Below is a small trained network, with its code and all its weights. Each question gives an input and a class and asks what happens when units are switched off, that is, made to give their printed mean instead of their output.

import numpy as np


def w(rows, s, z=0):
    codes = np.array(rows[::2]) - 128.0
    scale = np.full(codes.shape[1], s)
    scale[-1] = z or s
    return codes * scale


def norm(h):
    return h / np.sqrt((h * h).mean(-1, keepdims=True) + 1e-5)


def f(y):
    return y / 2 * (1 + np.tanh(0.7978845608 * (y + 0.044715 * y**3)))


def log_softmax(a):
    a = a - a.max(-1, keepdims=True)
    return a - np.log(np.exp(a).sum(-1, keepdims=True))


def net(x, mask):
    res = np.array(x, float).reshape(1, 5) / 4 @ E
    u = 0
    for l in range(3):
        y = f(norm(res) @ A[l][:, :-1].T + A[l][:, -1])
        res = res + np.where(mask[u : u + 5], y, B[l][:, -1]) @ B[l][:, :-1]
        u += 5
    return log_softmax(norm(res)[-1] @ U[:, :-1].T + U[:, -1])


A, B = {}, {}
E = w([
[127,130,125,125,127,128],'x0',
[143,44,145,145,3,255],'x1',
[131,127,134,135,131,129],'x2',
[66,194,87,202,140,204],'x3',
[173,117,138,80,243,233],'x4',
],0.0061)
A[0] = w([
[120,133,222,156,79,194,2],'L0N0',
[122,121,96,180,63,65,105],'L0N1',
[155,143,92,94,179,158,152],'L0N2',
[254,98,169,59,96,74,57],'L0N3',
[186,102,106,89,163,163,26],'L0N4',
],0.0076,0.0035)
B[0] = w([
[161,156,14,126,137,63,152],'L0N0',
[122,173,234,113,103,148,214],'L0N1',
[115,195,161,124,42,69,219],'L0N2',
[1,34,119,201,212,148,252],'L0N3',
[109,132,237,141,113,165,162],'L0N4',
],0.0071,0.0033)
A[1] = w([
[255,78,133,76,115,91,31],'L1N0',
[106,145,77,101,183,212,37],'L1N1',
[78,215,76,213,123,200,13],'L1N2',
[224,129,176,77,206,226,113],'L1N3',
[180,18,88,106,32,245,3],'L1N4',
],0.0067,0.0024)
B[1] = w([
[77,38,113,156,123,81,107],'L1N0',
[70,95,174,157,83,89,164],'L1N1',
[71,2,161,91,189,112,247],'L1N2',
[89,169,188,162,1,74,226],'L1N3',
[186,176,45,114,186,97,253],'L1N4',
],0.0094,0.0034)
A[2] = w([
[90,157,220,155,19,117,5],'L2N0',
[91,106,144,89,98,86,210],'L2N1',
[181,126,66,132,89,162,62],'L2N2',
[157,217,108,92,216,80,137],'L2N3',
[40,2,120,109,169,137,37],'L2N4',
],0.0089,0.0029)
B[2] = w([
[140,219,181,79,131,144,228],'L2N0',
[116,142,144,152,125,248,195],'L2N1',
[154,144,101,110,189,64,148],'L2N2',
[187,82,74,121,89,167,200],'L2N3',
[48,1,149,151,156,98,254],'L2N4',
],0.0096,0.0067)
U = w([
[31,28,156,168,166,138,255],'0',
[253,152,14,133,137,121,41],'1',
[120,237,219,122,82,164,45],'2',
],0.012,0.00086)

Each question gives the input, the list of numbers given to net, and the class t.
The units are the neurons (one row each of A and B). Each row of codes is followed by its name. A weight is (code - 128) times the scale printed after its matrix; where a second scale follows, it is the last column's (A, B and U).
mask holds one flag per neuron, layer by layer. A switched-off neuron (its flag False) gives its mean, the last column of its row in B, instead of its output. The means were averaged over made-up inputs and are rounded, as every weight is.
A unit's drop is (log p(t) with every unit on - log p(t) with that unit switched off) / (log p(t) with every unit on - log p(t) with every unit switched off).
The circuit of an input: a set's keep is (log p(t) with only the set's units on - log p(t) with every unit switched off) / (log p(t) with every unit on - log p(t) with every unit switched off). Starting from the 12 units with the biggest drops (on a tie, the unit counted first), units are removed one at a time, each time the one whose removal leaves the highest keep (on an exact tie, the one counted first), for as long as the keep stays at least 0.8.
units of the circuit, in order: the units of the circuit, biggest drop first
most important unit: the unit with the biggest drop
top k neurons: the k neurons with the biggest drops, biggest first
top k neurons in layer l: the k neurons of layer l with the biggest drops, biggest first
drop when u is switched off: that unit's drop, to one decimal
input [7,8,5,3,-7], class 1: most important unit => L1N4
input [8,-3,1,6,7], class 2: top 4 neurons => [L1N3; L0N3; L2N0; L0N0]
input [3,-5,-5,-6,7], class 2: units of the circuit, in order => [L1N3; L2N4]
input [-3,-8,-7,-4,7], class 1: top 2 neurons in layer 2 => [L2N3; L2N4]
input [1,-4,1,-3,-3], class 1: units of the circuit, in order => [L1N2; L1N3; L2N3]
input [7,-4,-8,5,7], class 2: top 3 neurons => [L0N3; L1N3; L2N4]
input [-2,-1,0,-6,-8], class 2: top 2 neurons in layer 2 => [L2N0; L2N4]
input [2,3,3,2,-3], class 1: top 2 neurons => [L0N3; L0N2]
input [-2,-7,-5,-4,-8], class 2: top 3 neurons in layer 2 => [L2N4; L2N1; L2N2]
input [5,-1,1,5,-7], class 2: top 2 neurons => [L0N1; L0N3]
input [1,1,4,-2,3], class 2: top 3 neurons => [L0N4; L1N2; L2N0]
input [5,2,-2,5,-8], class 2: top 2 neurons => [L0N1; L0N3]
input [2,8,-3,-5,-7], class 1: top 2 neurons in layer 1 => [L1N4; L1N2]
input [4,4,-4,3,6], class 2: most important unit => L1N3
input [1,-4,8,1,3], class 1: top 2 neurons => [L0N2; L2N3]
input [2,7,-4,-3,5], class 1: drop when L1N4 is switched off => 1.2
input [-8,3,-2,-2,-5], class 2: drop when L0N1 is switched off => 1.6
input [-8,-7,-8,-3,4], class 1: drop when L0N3 is switched off => 0.0
input [5,-5,8,1,3], class 1: drop when L2N3 is switched off => 0.1
input [2,3,0,-3,8], class 2: units of the circuit, in order => [L1N3]
